Below are the code and all the weights of a small trained network. Each question names an input and a class and asks about switching units off, where a switched-off unit gives its printed mean instead of its output.

import numpy as np


def w(rows, s, z=0):
    codes = np.array(rows[::2]) - 128.0
    scale = np.full(codes.shape[1], s)
    scale[-1] = z or s
    return codes * scale


def norm(h):
    return h / np.sqrt((h * h).mean(-1, keepdims=True) + 1e-5)


def f(y):
    return y / 2 * (1 + np.tanh(0.7978845608 * (y + 0.044715 * y**3)))


def log_softmax(a):
    a = a - a.max(-1, keepdims=True)
    return a - np.log(np.exp(a).sum(-1, keepdims=True))


def net(x, mask):
    res = np.array(x, float).reshape(1, 2) / 4 @ E
    u = 0
    for l in range(3):
        y = f(norm(res) @ A[l][:, :-1].T + A[l][:, -1])
        res = res + np.where(mask[u : u + 6], y, B[l][:, -1]) @ B[l][:, :-1]
        u += 6
    return log_softmax(norm(res)[-1] @ U[:, :-1].T + U[:, -1])


A, B = {}, {}
E = w([
[115,132,68,173,29,137,185,181,121],'x0',
[170,114,173,84,97,96,131,249,135],'x1',
],0.014)
A[0] = w([
[137,132,254,51,153,121,89,229,90,20],'0.n1',
[132,113,160,178,36,184,95,149,77,78],'0.n2',
[146,118,61,125,121,113,116,33,93,61],'0.n3',
[168,146,238,87,183,127,58,65,130,149],'0.n4',
[104,77,169,116,170,165,139,23,167,254],'0.n5',
[117,87,118,105,143,192,94,126,180,156],'0.n6',
],0.0086,0.00067)
B[0] = w([
[213,86,246,197,24,179,163,180,187,245],'0.n1',
[156,135,49,128,191,100,145,131,150,161],'0.n2',
[39,123,183,169,92,207,94,167,160,185],'0.n3',
[123,53,41,63,183,96,204,114,120,240],'0.n4',
[135,248,127,121,106,70,101,189,36,210],'0.n5',
[124,138,163,138,157,110,128,126,143,138],'0.n6',
],0.012,0.011)
A[1] = w([
[137,103,126,29,149,66,136,171,72,234],'1.n1',
[177,55,243,98,133,155,130,174,222,138],'1.n2',
[84,65,91,109,112,137,194,133,180,49],'1.n3',
[147,195,142,228,114,132,123,47,129,121],'1.n4',
[175,86,130,70,11,88,68,31,93,108],'1.n5',
[96,126,100,85,232,139,59,128,161,6],'1.n6',
],0.011,0.0012)
B[1] = w([
[102,92,151,73,144,153,125,27,72,186],'1.n1',
[186,105,169,222,89,142,162,200,133,247],'1.n2',
[90,132,142,108,185,88,136,57,185,164],'1.n3',
[145,87,172,100,56,167,74,145,130,159],'1.n4',
[118,81,96,180,81,180,250,166,104,124],'1.n5',
[144,64,130,102,84,99,205,124,102,147],'1.n6',
],0.012,0.014)
A[2] = w([
[226,115,247,86,109,100,117,194,179,126],'2.n1',
[169,185,91,100,149,11,170,155,156,254],'2.n2',
[50,174,89,71,110,82,111,111,130,182],'2.n3',
[148,101,190,213,79,140,186,104,117,228],'2.n4',
[143,60,94,118,70,189,128,145,181,59],'2.n5',
[138,122,198,63,129,150,146,230,150,209],'2.n6',
],0.014,0.0011)
B[2] = w([
[162,66,196,247,193,82,167,142,51,251],'2.n1',
[161,209,119,84,109,120,91,218,91,162],'2.n2',
[173,98,138,140,127,129,133,140,184,184],'2.n3',
[157,131,199,155,203,82,129,198,147,232],'2.n4',
[155,111,87,82,160,110,160,80,124,191],'2.n5',
[141,107,148,213,115,143,104,53,117,201],'2.n6',
],0.014,0.016)
U = w([
[69,105,128,25,174,101,137,50,6,149],'0',
[24,164,180,156,59,202,28,135,101,28],'1',
[99,71,73,157,127,146,154,79,241,57],'2',
[179,54,199,238,158,96,174,155,107,250],'3',
[158,193,43,68,118,91,123,201,143,97],'4',
],0.011,0.0013)

Each question gives the input, the list of numbers given to net, and the class t.
The units are the neurons (one row each of A and B). Each row of codes is followed by its name. A weight is (code - 128) times the scale printed after its matrix; where a second scale follows, it is the last column's (A, B and U).
mask holds one flag per neuron, layer by layer. A switched-off neuron (its flag False) gives its mean, the last column of its row in B, instead of its output. The means were averaged over made-up inputs and are rounded, as every weight is.
A unit's drop is (log p(t) with every unit on - log p(t) with that unit switched off) / (log p(t) with every unit on - log p(t) with every unit switched off).
The circuit of an input: a set's keep is (log p(t) with only the set's units on - log p(t) with every unit switched off) / (log p(t) with every unit on - log p(t) with every unit switched off). Starting from the 12 units with the biggest drops (on a tie, the unit counted first), units are removed one at a time, each time the one whose removal leaves the highest keep (on an exact tie, the one counted first), for as long as the keep stays at least 0.8.
circuit, biggest first: the units of the circuit, biggest drop first
most important unit: the unit with the biggest drop
top k neurons: the k neurons with the biggest drops, biggest first
top k neurons in layer l: the k neurons of layer l with the biggest drops, biggest first
drop when u is switched off: that unit's drop, to one decimal
input [-2,-6], class 1: top 2 neurons in layer 2 -> 2.n1, 2.n4
input [1,-2], class 1: top 4 neurons -> 0.n1, 0.n4, 1.n2, 2.n1
input [7,-8], class 2: circuit, biggest first -> 2.n1, 1.n2, 0.n1
input [-3,-3], class 0: most important unit -> 1.n1
input [4,-7], class 1: top 2 neurons in layer 0 -> 0.n4, 0.n1
input [3,2], class 4: top 4 neurons in layer 0 -> 0.n1, 0.n2, 0.n3, 0.n4
input [-3,-5], class 0: top 3 neurons in layer 0 -> 0.n1, 0.n4, 0.n5
input [1,-4], class 1: top 3 neurons -> 0.n1, 1.n2, 2.n1
input [3,-2], class 2: top 2 neurons -> 0.n1, 1.n2
input [6,4], class 4: top 2 neurons -> 0.n1, 0.n2
input [6,-1], class 4: top 2 neurons in layer 2 -> 2.n2, 2.n1
input [5,-2], class 2: top 2 neurons -> 0.n1, 0.n5
input [3,-1], class 4: top 4 neurons -> 0.n1, 0.n2, 1.n1, 2.n1
input [-2,-5], class 1: most important unit -> 0.n3
input [8,-5], class 2: top 2 neurons -> 1.n2, 2.n1
input [8,-7], class 2: top 3 neurons -> 2.n1, 1.n2, 0.n1
input [-2,-3], class 0: top 2 neurons -> 0.n1, 1.n1
input [4,1], class 4: top 2 neurons in layer 2 -> 2.n2, 2.n1
input [-2,-4], class 0: top 2 neurons -> 0.n1, 0.n4
input [-4,-1], class 0: top neuron -> 1.n1
input [6,-7], class 2: top 2 neurons in layer 0 -> 0.n5, 0.n1
input [5,-1], class 4: top 3 neurons -> 0.n1, 2.n2, 2.n1
input [3,0], class 4: top 2 neurons in layer 2 -> 2.n2, 2.n1
input [6,0], class 4: drop when 0.n1 is switched off -> 0.8
input [0,-5], class 1: drop when 2.n1 is switched off -> 0.1
input [-2,-2], class 0: drop when 1.n1 is switched off -> 0.3
input [8,0], class 4: drop when 0.n1 is switched off -> 0.6
